Here is a tiny trained network, its code and every weight. The questions are about switching its units off for an input and a target symbol, where a switched-off unit gives its printed mean instead of its output.

import numpy as np


def w(rows, s, z=0):
    codes = np.array(rows[::2]) - 128.0
    scale = np.full(codes.shape[1], s)
    scale[-1] = z or s
    return codes * scale


def f(y):
    return np.maximum(y, 0)


def softmax(a):
    e = np.exp(a - a.max(-1, keepdims=True))
    return e / e.sum(-1, keepdims=True)


def log_softmax(a):
    a = a - a.max(-1, keepdims=True)
    return a - np.log(np.exp(a).sum(-1, keepdims=True))


def net(x, mask):
    ids = ['ΔΘΣΦΨΩβγελ'.index(c) for c in x.split()]
    T = len(ids)
    res = E[ids] + P[:T]
    u = 0
    for l in range(3):
        r = res
        for j in range(2):
            rows = slice(2 * j, 2 * j + 2)
            q, k, v = (r @ M[l][rows].T for M in (Q, K, V))
            z = softmax(np.where(np.tri(T) > 0, q @ k.T / 2**0.5, -1e9)) @ v
            o = O[l][rows]
            res = res + np.where(mask[u + j], z, o[:, -1]) @ o[:, :-1]
        u += 2
        y = f(res @ A[l][:, :-1].T + A[l][:, -1])
        res = res + np.where(mask[u : u + 4], y, B[l][:, -1]) @ B[l][:, :-1]
        u += 4
    return log_softmax(res[-1] @ U[:, :-1].T + U[:, -1])


Q, K, V, O, A, B = {}, {}, {}, {}, {}, {}
E = w([
[198,115,127],'Δ',
[80,10,136],'Θ',
[101,152,214],'Σ',
[173,124,148],'Φ',
[112,6,78],'Ψ',
[116,140,128],'Ω',
[126,61,102],'β',
[143,95,84],'γ',
[136,141,179],'ε',
[106,139,120],'λ',
],0.021)
P = w([
[125,163,137],'0',
[131,69,115],'1',
[129,149,6],'2',
[135,77,143],'3',
[99,172,39],'4',
[134,92,165],'5',
[76,202,85],'6',
[143,85,132],'7',
[81,199,24],'8',
[108,101,186],'9',
[42,226,70],'10',
[126,91,169],'11',
],0.013)
Q[0] = w([
[72,246,2],'0.h1',
[142,43,249],'0.h1',
[169,222,131],'0.h2',
[156,241,60],'0.h2',
],0.0073)
K[0] = w([
[178,2,86],'0.h1',
[59,15,8],'0.h1',
[157,47,122],'0.h2',
[177,87,113],'0.h2',
],0.0092)
V[0] = w([
[152,1,49],'0.h1',
[227,150,180],'0.h1',
[99,109,93],'0.h2',
[50,16,156],'0.h2',
],0.0085)
O[0] = w([
[183,95,90,135],'0.h1',
[166,97,231,73],'0.h1',
[110,147,58,92],'0.h2',
[150,112,1,254],'0.h2',
],0.0093,0.002)
A[0] = w([
[144,166,102,22],'0.n1',
[157,208,126,201],'0.n2',
[142,142,254,4],'0.n3',
[105,204,56,243],'0.n4',
],0.01,0.0033)
B[0] = w([
[121,209,200,145],'0.n1',
[49,140,3,194],'0.n2',
[181,166,108,245],'0.n3',
[143,59,171,254],'0.n4',
],0.011,0.006)
Q[1] = w([
[143,90,169],'1.h1',
[192,95,195],'1.h1',
[103,81,246],'1.h2',
[137,64,76],'1.h2',
],0.012)
K[1] = w([
[177,7,85],'1.h1',
[29,94,36],'1.h1',
[75,183,155],'1.h2',
[91,147,122],'1.h2',
],0.013)
V[1] = w([
[180,119,93],'1.h1',
[206,229,180],'1.h1',
[133,86,71],'1.h2',
[8,212,150],'1.h2',
],0.012)
O[1] = w([
[121,124,103,150],'1.h1',
[159,81,72,253],'1.h1',
[88,236,190,142],'1.h2',
[187,254,167,74],'1.h2',
],0.0093,0.0068)
A[1] = w([
[54,201,14,3],'1.n1',
[86,167,254,68],'1.n2',
[88,83,132,216],'1.n3',
[111,78,175,80],'1.n4',
],0.0091,0.0021)
B[1] = w([
[159,146,197,241],'1.n1',
[254,88,114,239],'1.n2',
[235,213,98,254],'1.n3',
[102,179,26,178],'1.n4',
],0.0069,0.0064)
Q[2] = w([
[254,137,21],'2.h1',
[67,67,115],'2.h1',
[126,67,236],'2.h2',
[71,104,36],'2.h2',
],0.0083)
K[2] = w([
[254,162,110],'2.h1',
[125,136,239],'2.h1',
[110,72,141],'2.h2',
[157,220,50],'2.h2',
],0.0096)
V[2] = w([
[166,48,23],'2.h1',
[140,254,127],'2.h1',
[217,182,79],'2.h2',
[82,117,201],'2.h2',
],0.0078)
O[2] = w([
[166,1,68,253],'2.h1',
[101,164,156,149],'2.h1',
[73,184,99,248],'2.h2',
[64,81,114,43],'2.h2',
],0.0083,0.016)
A[2] = w([
[2,137,147,138],'2.n1',
[182,20,165,81],'2.n2',
[161,161,73,193],'2.n3',
[143,69,176,253],'2.n4',
],0.0079,0.0053)
B[2] = w([
[96,43,147,147],'2.n1',
[57,201,244,250],'2.n2',
[109,106,179,248],'2.n3',
[221,248,70,193],'2.n4',
],0.011,0.012)
U = w([
[102,72,186,3],'Δ',
[52,110,169,156],'Θ',
[67,233,7,29],'Σ',
[115,139,146,243],'Φ',
[54,118,122,166],'Ψ',
[30,193,110,177],'Ω',
[94,164,115,196],'β',
[81,150,98,70],'γ',
[150,93,61,125],'ε',
[50,181,127,157],'λ',
],0.011,0.0036)

Each question gives the input, a string of symbols that net reads in full, and the target symbol t.
The units are the heads (2 rows each of Q, K, V and O) and the neurons (one row each of A and B). Each row of codes is followed by its name. A weight is (code - 128) times the scale printed after its matrix; where a second scale follows, it is the last column's (O, A, B and U).
mask holds one flag per unit, layer by layer, with each layer's heads first. A switched-off unit (its flag False) gives its mean, the last column of its rows in O or B, instead of its output. The means were averaged over made-up inputs and are rounded, as every weight is.
A unit's drop is (log p(t) with every unit on - log p(t) with that unit switched off) / (log p(t) with every unit on - log p(t) with every unit switched off).
The circuit of an input: a set's keep is (log p(t) with only the set's units on - log p(t) with every unit switched off) / (log p(t) with every unit on - log p(t) with every unit switched off). Starting from the 12 units with the biggest drops (on a tie, the unit counted first), units are removed one at a time, each time the one whose removal leaves the highest keep (on an exact tie, the one counted first), for as long as the keep stays at least 0.8.
circuit, biggest first: the units of the circuit, biggest drop first
k most important neurons: the k neurons with the biggest drops, biggest first
k most important neurons of layer l: the k neurons of layer l with the biggest drops, biggest first
input Ψ Σ β, target Ψ: circuit, biggest first : (1.h2 0.h1)
input Ψ Ω ε Θ, target Φ: most important neuron of layer 2 : (2.n4)
input Ψ Ω Ψ Ω λ Φ γ Ψ ε ε Ω, target Ψ: 2 most important neurons of layer 0 : (0.n4 0.n2)
input ε ε ε ε ε Ω λ, target ε: 4 most important neurons : (0.n3 0.n2 2.n2 0.n4)
input Ω Θ Σ ε ε ε λ ε Ω, target Ω: circuit, biggest first : (2.h1 1.h2)
input ε β Σ Φ ε Φ Δ Ω ε Θ β, target ε: 2 most important neurons : (0.n3 2.n2)
input Σ ε Σ Ω Σ ε Σ, target Σ: 4 most important neurons : (0.n3 0.n2 2.n2 0.n4)
input ε ε Δ ε Σ Σ Δ, target ε: 3 most important neurons : (0.n3 0.n2 0.n4)
input Ψ ε Δ Φ β ε Δ, target Ψ: circuit, biggest first : (1.h2 0.h2 0.h1 0.n4)
input Θ ε Ω ε ε Σ γ ε Ω Θ ε, target Θ: 3 most important neurons : (2.n1 0.n2 2.n4)
input Σ Ω Δ Ω Θ, target Σ: 2 most important neurons of layer 0 : (0.n3 0.n4)
input Σ Σ ε Σ ε ε Θ Ω ε Σ ε Θ, target Φ: 3 most important neurons : (0.n2 1.n2 0.n3)
input Ψ ε ε, target Ψ: circuit, biggest first : (1.h2 0.h2 0.n4 0.h1)
input Ω Ψ Σ Ψ Θ ε Σ Ψ ε, target Ω: circuit, biggest first : (1.h2)
input Ψ ε Σ Δ Ω Ω Φ, target Ψ: 2 most important neurons of layer 0 : (0.n2 0.n4)
input ε ε Σ Δ Ψ ε ε, target ε: 2 most important neurons : (0.n3 0.n2)
input Σ Ω β Φ Θ, target Σ: 4 most important neurons : (0.n3 0.n2 2.n2 0.n4)
input Δ Ψ Ω Ω λ, target Δ: 3 most important neurons : (2.n2 0.n3 2.n3)
input Σ Δ Σ ε Φ Θ ε, target Σ: 4 most important neurons : (0.n3 0.n2 0.n4 2.n2)
input Σ Ψ Σ, target Σ: circuit, biggest first : (0.h2)
input Δ Ω ε Ω ε, target Δ: 2 most important neurons : (2.n2 0.n3)
input Δ γ Σ Σ Σ Θ Ψ Ω ε, target Δ: 2 most important neurons : (2.n2 0.n4)
input Σ Σ ε ε ε ε ε, target Σ: 3 most important neurons : (0.n3 0.n2 2.n2)
input Ψ β Ψ Ψ Θ Ω Ω, target Ψ: 2 most important neurons of layer 0 : (0.n4 0.n3)
input Θ ε Ψ Σ ε β ε Δ β Σ Φ, target Θ: 2 most important neurons of layer 0 : (0.n2 0.n3)
input Ψ Ω ε ε ε ε ε ε λ, target Ψ: 2 most important neurons of layer 2 : (2.n1 2.n2)
